Each row is followed by its class.
[ 245 -146 -480  159  157 -236   48   91   95  424  -57   68   33  -22
  311  -54  423  380 -165 -172   31 -106 -176 -128  -82   85   17 -329
  -25   11  278  447 -524  134  -91]
R
[  16   59 -292 -133   54  -71 -153  -20 -353  287  271 -231  197  -39
  238 -221  189  451  199 -245 -194 -175  -84 -163 -304  199  241  180
  -59 -226  344  438 -465 -169 -114]
R
[ 344  -59  -12  -52  140 -141  -64  -27 -288   90  141 -182   16   46
   76 -137 -110  422  175 -405  167  -91   57    5 -154  353 -195 -572
  -20  201  388  -49  183 -156   83]
G
[ 244 -141  266  -83   72   46  -86   70   67  -23 -225  -38  -85   84
 -101   51 -219   -8  -98 -184   28   12 -126  -32  180   54 -236 -446
  209  414  144 -117   99  141  120]
S
[-129  293  142 -156  145   20 -150  -19 -218  167  -61  -82  -21 -116
  -10  -79  245 -240  325 -173 -137  -52   73  202  -45 -174   51  342
  -60  311  -48  241   97  -17   59]
N
[ 253 -198  202 -349   26    4  -88 -187 -134  -26    3 -193   56  183
  -71    3  -84  324   22 -280 -148  123 -316   56   52  -20 -164 -664
  128   88  455   15  140  109  104]
N
[ 128   90 -224   28  -77 -290 -103  -30 -119  167   -8 -210  163 -127
  405  -20  220  432   24  -57 -145 -261 -150  -59 -244  244  -25 -318
   47 -185  395  355 -354   79   28]
E
[ 479 -196   99  112   92 -199  103 -106  172  162   36  -78 -140   78
  -74 -107  -66  377   79  -18  224 -234 -166  -79  -38  215 -266 -716
  -32  371  280 -125  413   99  -84]
S
[ 231 -187 -308  -43  -83 -248   72 -170   93  329   -8 -194   -3 -116
  236 -121  245  447   10 -118   34 -232 -232 -109 -265  327  -88 -374
   79 -294  250  155 -332  173   28]
D
[ -13  130   40  -72  268  -83 -127  -58  -96  421   68  -65   62  100
 -164  -59   13  -54  102   82   44   49   95  -81 -135 -103  246  233
   13  213   16  384 -155  -92 -108]
E
[  76  -94   46   90 -151 -185  -61  156 -285  -73  -12  149   95  252
  221   15   21  275 -127 -254  131  -16   29  211   79  119  -54 -304
  -18  375  148 -107 -107  -80  105]
Z
[ 254   32  279  143   81 -234 -176  149 -262   94  176  -36 -239  144
  -36  -82 -135  288  184 -317  237 -141  175 -137  138  157 -160 -591
   91  402  200   85  292 -296   38]
W
[ 244  -52  -66 -130  182 -104   20  -90 -138  317  128 -243   38 -112
   55 -110   69  388  204   18   94 -195  -63  -83 -435  487  224 -445
   93 -325  350  274 -156   24   -8]
W
[ -82  187   41  -25  217  -93 -221   53  -50   93   58    4  -50 -162
 -106   25  -15 -149  171  -16  -96   60   75    3  234 -288  166  143
 -111   75  -63  331  -19   45   10]
W
[-104  214  122   19   42 -129    0  114 -267  125   98   50  -63   58
  -78 -100  106  -92  428 -200  143 -176  224   37 -209  -35   26   75
 -310  189   -8  374 -151 -138   87]
G
[ 212 -159 -191  -39   16 -163   43  -16   51  351   77  -22  -57  -53
  110 -162  204  285  -92  -71  139 -260  -62  -78 -200  501   62 -166
  118 -221  152  224 -342  107   92]
R
[   6  168  230 -331  273  314 -168 -354 -390  170   81 -555  176 -146
 -266 -187  -51 -208  479  -55 -325  105   19  161  227 -250 -204   62
 -122  -11  -20  190  -65 -235   -6]
D
[ 310 -129  127 -186   45 -285  -52 -112 -116 -163   92  -93 -112  -63
   55  -57 -227  322  260 -276   63  165  118  199   44  313 -184 -794
   16   25  329 -152  476  -63   69]
C
[  69  -59 -511  257 -102 -366   38 -132   34  -30 -152 -168   61   -1
  434  -79  177  199   19 -413  131 -190  362 -208 -398  256 -658  -80
   15 -273  -54 -257 -474 -149  -15]
G
[  90  100 -162 -147  106  -90  -51 -354  -97  215  -14 -484  217 -340
  444 -104  104  398   -2 -187 -235  -61 -182 -389 -321  419 -260 -136
  324 -710  361  418 -505   80  -22]
G
[ 204  133  174 -307   35   84 -377  -93 -351   83  347  -68   71   95
  458  -58  -70  192  485 -471 -192  -68 -226 -149  -81 -162  740  279
  -13  161  423  783  -69  128 -136]
R
[-109  225  316 -222  235  240 -160  -60 -164  211  -94   16   46  100
 -265   61   70 -294  134  244 -247   10 -165  272   23 -346  210  214
  -95   52 -156  417   -7   71  -95]
Z
[ 294  -35 -119  -26   57 -240   45  -25  -86  319   36  -41  -18 -119
  225  -63  190  365   14  -27  -17 -247  -79 -120 -103  330  132 -463
  129 -239  212  306 -213   69   32]
C
[ 157  210 -338 -221  212 -308 -240 -175 -389  358  145 -240  221 -157
  408   -6   47  639  251 -206 -114   90  -22  -76 -446  109  309 -548
  191 -312  631  561 -440   25  -22]
N
[ 215   13 -211  -91  156 -100   13 -106 -136  421   95 -168   91  -89
  235  -94  238  444   70 -107   28  -38  -55   -9 -333  379  107 -229
   68 -227  385  383 -331  -65  -49]
E
[ 281 -153  527 -230  -45 -121  137 -125 -475  245  355 -199  -51  179
   85 -232  109  678  289 -451  402   51  -28 -116 -275  691  132 -714
  279  316  598   34  164 -168  149]
S
[ -37  -46 -315 -124  171 -258   53    4   34  153  217  -81   -4  -62
  -19 -116  130  397   91 -140  197  -37  -28  -85 -311  300  129  -91
  -68 -315  318  229 -431   92   70]
R
[ 212   25  283 -240  -17  168  -48  -67 -192  188   69 -414  137  -75
  201  -90  139  296  148 -211 -176  -91 -268 -160 -358  542  136 -266
  330 -219  414  315 -124   97   99]
S
[-198  109 -266   52  126 -181   -3   -2   73  153  -94  177  -84  -74
  -60  -58  261 -202  127   40  -98  212  207  343  149 -387 -174  268
 -310  206 -183  139 -109 -106 -141]
E
[ 308 -199  121   23   51 -174  -25  102  -91  -11   55   34  -70  107
  -62  -19  -20  282  -53 -177   89   69   -4  136   84  248 -152 -793
   23  250  234  -42  299  -30   64]
N
[ 493 -217  332 -200   57  140    6  128  -67  -21  204  102 -257  -14
  101  -47 -114  142 -113 -255  125 -161 -254  142  489  454  172 -899
  191   73  253  100  365  260  221]
S
[  32  578  399 -213  417   98 -246 -214 -495  328 -244 -282  105 -297
   24   91  -25 -290  287  313 -386  -17   24  160  -90 -186  -23 -358
  344 -182  -43  499   77  -16   52]
N
[ -76  327 -165 -105    2  -74 -250 -123 -436  366  287 -316  260 -151
  138 -178   60  -48  312 -207 -224  -70  258 -154  225 -187  304  489
  -73  162  -18  305 -193 -379   28]
D
[ 347 -239  202  -15   72   45  -52   -3 -239  175   16  -18   86  144
    6  -94 -104  274  -18 -164   36  168  -20   47   24  232  -65 -554
   87  233  242   88  125 -113  -48]
C
[-168  216 -140   87  -17 -216 -205  177    4  -38  142  346 -174   35
  -50  128   95   -1  318  -68  105 -102  191  119 -170 -301  245   80
 -460  -62 -137  376  -35  -22 -187]
D
[ 162  -84   37  -80  -78  -38  160  -51 -129   67  101  -99  -44 -136
  177 -119    6  108  193  -57   74 -170   -8  -90  -70  362   93 -426
   96 -218  121  181 -128   31  114]
D
[ -60  362   82 -202  207   85 -136 -150  -76  203   75 -380   75  -92
 -146  -45   55 -303  380  -94 -262    4  -23   60  208 -388   94  404
 -119  165   18  384  -44  -95   34]
G
[ 265 -191  -95  195  -84 -344  136  -24  156 -332  -53  -31 -207 -101
  308   61  -80  120  121 -289  222  -52   82   -6  129  128 -363 -705
  -21   -4   97 -257  324   75   41]
N
[ 391 -103  349 -123   46  -46  -94   54 -243  -20  132   43 -130  214
   37  -54  -99  355   15 -253   82   -6  -92  234  122  342  -37 -742
  157  311  302  -16  403   -8  157]
Z
[ 211  -24  179  132  -20 -131 -123  -64 -159  -24  326 -329  143  112
  266  -82   48  495  152 -397  110  -11 -246 -252   23   32   39 -178
   50  279  466  272  -54  111   60]
N
[  25  311  -54 -128  174 -141 -212   33 -196  287   42   -4 -130  -14
   35  -73  206   11  113 -238 -231  -62   43  235   -1  -71 -100   59
  -15  -44  -47  294   -3 -117   53]
G
[ -81  238 -195  -62   55 -149 -248  -24  -70  224  156   19   41   20
  -11  -35  106  -85  211  -26 -167  -21  114  142  112 -386  180  261
 -274  110   10  406  -95  -53  -41]
E
[ 241 -103  489  -49   86   78  -11   59  -99    9   59 -101  -47  118
 -307    2 -128  173  -13   11  125  -48 -159   49  145  238  -59 -470
   71  185  170    1  249  -20   96]
C
[ 320 -219  255   -3  -27 -179    8  -72  -74  -23   -2  -14  -39   72
  147    1  -51  324  -77 -218  156  -12  -50  -65   44  354 -136 -547
  175  157  247  -93  163    5   52]
W
[ 308 -125  378 -158   89   77  -44  -20 -125  -48   62 -197 -113    8
  -93  -47 -198  134   -8 -179   91  -82 -155   14  208  344 -127 -526
  250   88  132  -92  170   62  223]
D
[-184  465  -57  -56  317 -231 -218  125   80  120    2   44 -228 -149
 -186  117  222 -171  167   48   35 -143  127  209   64 -249  126  227
  -98  149  -95  201  133   43   43]
E
[  71   86 -129 -289  234  -13 -226  -73 -234  309   93  -64   67  -62
  124  -80 -123  -20  163  -86 -319  124  -78  269  -14  -84  350  240
  -71 -255   33  419 -183  -61 -126]
W
[ -17  198  -37 -124  276 -187 -305  -14  -37  138  122 -316   12 -229
 -105   -4  -64   -4  454 -176 -126   33   89 -271   37 -165  190  -10
 -176   26  238  659 -134  -62  -85]
R
[ 502  -99  105   -5  128 -131  -39 -136 -227  431   40 -228   86  158
   26 -171  126  512  121 -256   56  -66  -18 -161 -221  276 -207 -642
  171  350  417   56  204 -148   45]
C
[ -47  215 -124 -218  323 -227 -123  -42   41  131   65  -39 -190  -69
  -85    3   83 -105  204 -219   24 -128   24  108   99 -177   80  124
 -169  -29  -36  282 -110   74    6]
G
[ 210 -237  163   46  -14 -175  -33  140  -82  -50  -10  114  -94  113
  -57  -44 -125  250  -30 -165  210  -51   12   35 -156  344 -145 -585
   27  192  173  -15  106   87  111]
N
[   8  150 -179  -17   60  -22  -59  -70   55  293   81 -114   21 -132
   29  -86  150 -203  214  -94 -116  -46  116   23  169 -183   64  238
 -218   38  -94  256  -31  -84  -86]
S
[  11  332  -30 -115  195   72 -163 -105 -122  263   66 -151   35 -163
   49  -51   68 -202  233  -85 -197  -91   18   49   51 -178  131  373
  -72  -37  -54  381   -8  -32  -12]
G
[ 456   56 -213  -19   32   12  -95 -169 -151  341  103 -278    6  -90
  484 -194  172  359  -60 -340 -220 -286 -182 -212   -6  267 -186 -293
  400 -238  254  194 -149   76  158]
G
[ 186  146 -337  161 -233 -195   48  -27   45  425  324 -151 -103   57
  260 -158  409  273  123  -56    0 -566 -158  -64   -6   61  141  -87
 -105 -191  135  383 -109  -88  -61]
G
[ 434  -23  523  -49   34   76 -104  -86 -267   67   53 -257  103   99
  132  -53 -122  389  122 -322   50    1 -146  -88 -140  419 -242 -678
  190  332  477   72  381  -54   57]
S
[ 147 -106 -135 -143 -152 -270 -250   69  284   18  212  199 -240  246
  -44  -93   22  113  185 -488  -78 -303 -111  -31   76 -224  210  557
 -387  408   51  220  138  116  -65]
N
[ -13  236   72 -117  187   30 -179   47   93  104  -12   54 -221 -106
 -245   26   -2 -312   90   88 -132 -189  -22  202  275 -214    8  128
  -94  -35 -286  214   67   83   52]
D
[-148  292   73  -51   73  -95 -209   53 -252  249  124   98   40  -29
   77  -33  138   13  127 -128  -65   94   95  126   75 -168  206  401
 -107  225   56  446 -155 -116   17]
E
[ 457   41  173   57 -161 -233    8 -213 -668   98  396 -271  210  122
  623 -238  -81  608  311 -376  114   17  181   91 -131  524 -124 -837
  200  -84  450  112  -22 -177  332]
Z
[ 178 -453   17   80 -122 -103  106  105   60 -127    3  213   67  186
 -138   -3  -19  271 -159  -80  264   11  -44  112  -50  251 -123 -515
 -270  141  184 -188   -4  120   69]
W
[ 146  -36  -58 -148   59  -89   -5 -154 -381  336  193 -394  306 -224
  246 -146  221  553  329 -257  -15  173   41  -79 -498  562  220 -295
   -3 -231  555  480 -320 -188  -47]
N
[ -15  239   26   12  180 -143 -174   70 -111  251  -17   68  -87  -16
  -34   17   77 -229  299    8  -57  -52  217   69  -39 -224  223  125
 -112   53 -200  420  -69  -58  -78]
C
[   7  383   -8  -10  374  -84 -167    3 -378  443  208 -311  175 -245
  133 -102   13  -54  403   -6 -128  110  216  -98  -35   -8  469  107
   -1  122   73  569  -68 -275 -208]
S
[ 148 -109 -306   95 -227 -458   87 -156 -190  144  158 -249  132  -95
  461 -161  170  526  289 -261   75  -35  113 -189 -314  299  -21 -511
   14 -151  404  230 -395  -51   40]
G
[ 205  432  626 -231  418  308  -87 -205 -477    6   58 -477   84 -184
   -2 -111 -208   41  111 -240   40 -123  -24   30   63  412 -265  321
  439  379  186 -428  690 -280  261]
E
[ -42  435  158 -158  280   84 -294  -87 -300  291  162 -274   28  -98
   80 -151   65 -135  210 -200 -230   24   96   -1  -41  -51  120  558
  297  -28  -85  361 -160  -37  161]
N
[ 313 -290  203   47  -46 -171 -112   44 -155 -123   89  -42   43  133
   23  -16 -121  376  -29 -316  196  -19  -15    6  129  297 -222 -775
 -106  289  354  -85  261  -53   52]
W
[ 287   47  706 -145  174  166  -28  -93 -441  -45   88 -276   66   11
 -131  -18 -231  295   66 -126   77  216 -147   31  186  297 -189 -855
  340  370  466   -5  463 -126  181]
G
